Below is a small trained network, with its code and all its weights. Each question gives an input and a class and asks what happens when units are switched off, that is, made to give their printed mean instead of their output.

import numpy as np


def w(rows, s, z=0):
    codes = np.array(rows[::2]) - 128.0
    scale = np.full(codes.shape[1], s)
    scale[-1] = z or s
    return codes * scale


def f(y):
    return y / 2 * (1 + np.tanh(0.7978845608 * (y + 0.044715 * y**3)))


def log_softmax(a):
    a = a - a.max(-1, keepdims=True)
    return a - np.log(np.exp(a).sum(-1, keepdims=True))


def net(x, mask):
    res = np.array(x, float).reshape(1, 4) / 4 @ E
    y = f(res @ A[0][:, :-1].T + A[0][:, -1])
    res = res + np.where(mask, y, B[0][:, -1]) @ B[0][:, :-1]
    return log_softmax(res[-1] @ U[:, :-1].T + U[:, -1])


A, B = {}, {}
E = w([
[154,112,2],'x0',
[248,175,208],'x1',
[188,209,75],'x2',
[180,53,102],'x3',
],0.005)
A[0] = w([
[119,51,165,199],'n1',
[68,83,6,105],'n2',
[139,103,131,107],'n3',
[70,70,36,227],'n4',
[117,211,146,166],'n5',
[173,210,70,103],'n6',
[123,96,149,43],'n7',
[173,44,176,214],'n8',
[160,172,125,26],'n9',
[47,141,120,80],'n10',
[117,93,154,112],'n11',
[114,105,106,209],'n12',
[125,125,130,254],'n13',
[122,117,125,170],'n14',
[115,176,166,217],'n15',
[120,81,148,232],'n16',
[195,74,146,177],'n17',
[155,121,129,22],'n18',
],0.014,0.0035)
B[0] = w([
[31,215,112,174],'n1',
[124,50,5,244],'n2',
[140,154,130,123],'n3',
[37,77,22,254],'n4',
[78,64,191,186],'n5',
[171,231,214,199],'n6',
[142,168,165,117],'n7',
[108,243,51,190],'n8',
[133,116,206,134],'n9',
[223,94,174,160],'n10',
[98,170,144,134],'n11',
[76,131,90,164],'n12',
[83,124,72,173],'n13',
[111,137,116,140],'n14',
[50,46,124,192],'n15',
[48,167,89,169],'n16',
[205,198,106,174],'n17',
[169,131,164,113],'n18',
],0.022,0.0064)
U = w([
[161,143,66,139],'0',
[66,68,34,232],'1',
[156,49,128,54],'2',
[75,154,89,145],'3',
[202,128,70,3],'4',
[73,2,129,34],'5',
[140,133,199,134],'6',
],0.0085,0.0036)

Each question gives the input, the list of numbers given to net, and the class t.
The units are the neurons (one row each of A and B). Each row of codes is followed by its name. A weight is (code - 128) times the scale printed after its matrix; where a second scale follows, it is the last column's (A, B and U).
mask holds one flag per neuron, in row order. A switched-off neuron (its flag False) gives its mean, the last column of its row in B, instead of its output. The means were averaged over made-up inputs and are rounded, as every weight is.
A unit's drop is (log p(t) with every unit on - log p(t) with that unit switched off) / (log p(t) with every unit on - log p(t) with every unit switched off).
The circuit of an input: a set's keep is (log p(t) with only the set's units on - log p(t) with every unit switched off) / (log p(t) with every unit on - log p(t) with every unit switched off). Starting from the 12 units with the biggest drops (on a tie, the unit counted first), units are removed one at a time, each time the one whose removal leaves the highest keep (on an exact tie, the one counted first), for as long as the keep stays at least 0.8.
circuit, biggest first: the units of the circuit, biggest drop first
unit that matters most: the unit with the biggest drop
top k neurons: the k neurons with the biggest drops, biggest first
drop when u is switched off: that unit's drop, to one decimal
input [2,6,-5,6], class 0: top 2 neurons -> [n17; n4]
input [6,2,4,-8], class 6: unit that matters most -> n6
input [-4,-3,-6,2], class 3: top 2 neurons -> [n2; n1]
input [-6,6,4,-1], class 5: circuit, biggest first -> [n15; n5]
input [0,5,2,-2], class 6: circuit, biggest first -> [n4; n2]
input [7,7,-7,-1], class 0: circuit, biggest first -> [n4; n17]
input [-4,5,-3,2], class 3: circuit, biggest first -> [n2; n8]
input [-3,-2,-6,4], class 3: circuit, biggest first -> [n2; n1]
input [-4,-8,-2,-8], class 5: top 2 neurons -> [n10; n8]
input [-6,1,-2,-4], class 5: top 2 neurons -> [n15; n4]
input [-5,4,2,6], class 3: top 3 neurons -> [n2; n8; n10]
input [-2,-1,1,0], class 3: top 2 neurons -> [n2; n4]
input [1,2,3,4], class 4: drop when n4 is switched off -> 0.2
input [3,8,-7,8], class 0: circuit, biggest first -> [n17]
input [5,7,-8,1], class 0: drop when n17 is switched off -> 0.3
input [0,6,3,1], class 6: drop when n4 is switched off -> 0.2
input [3,8,5,-6], class 6: drop when n6 is switched off -> 0.1
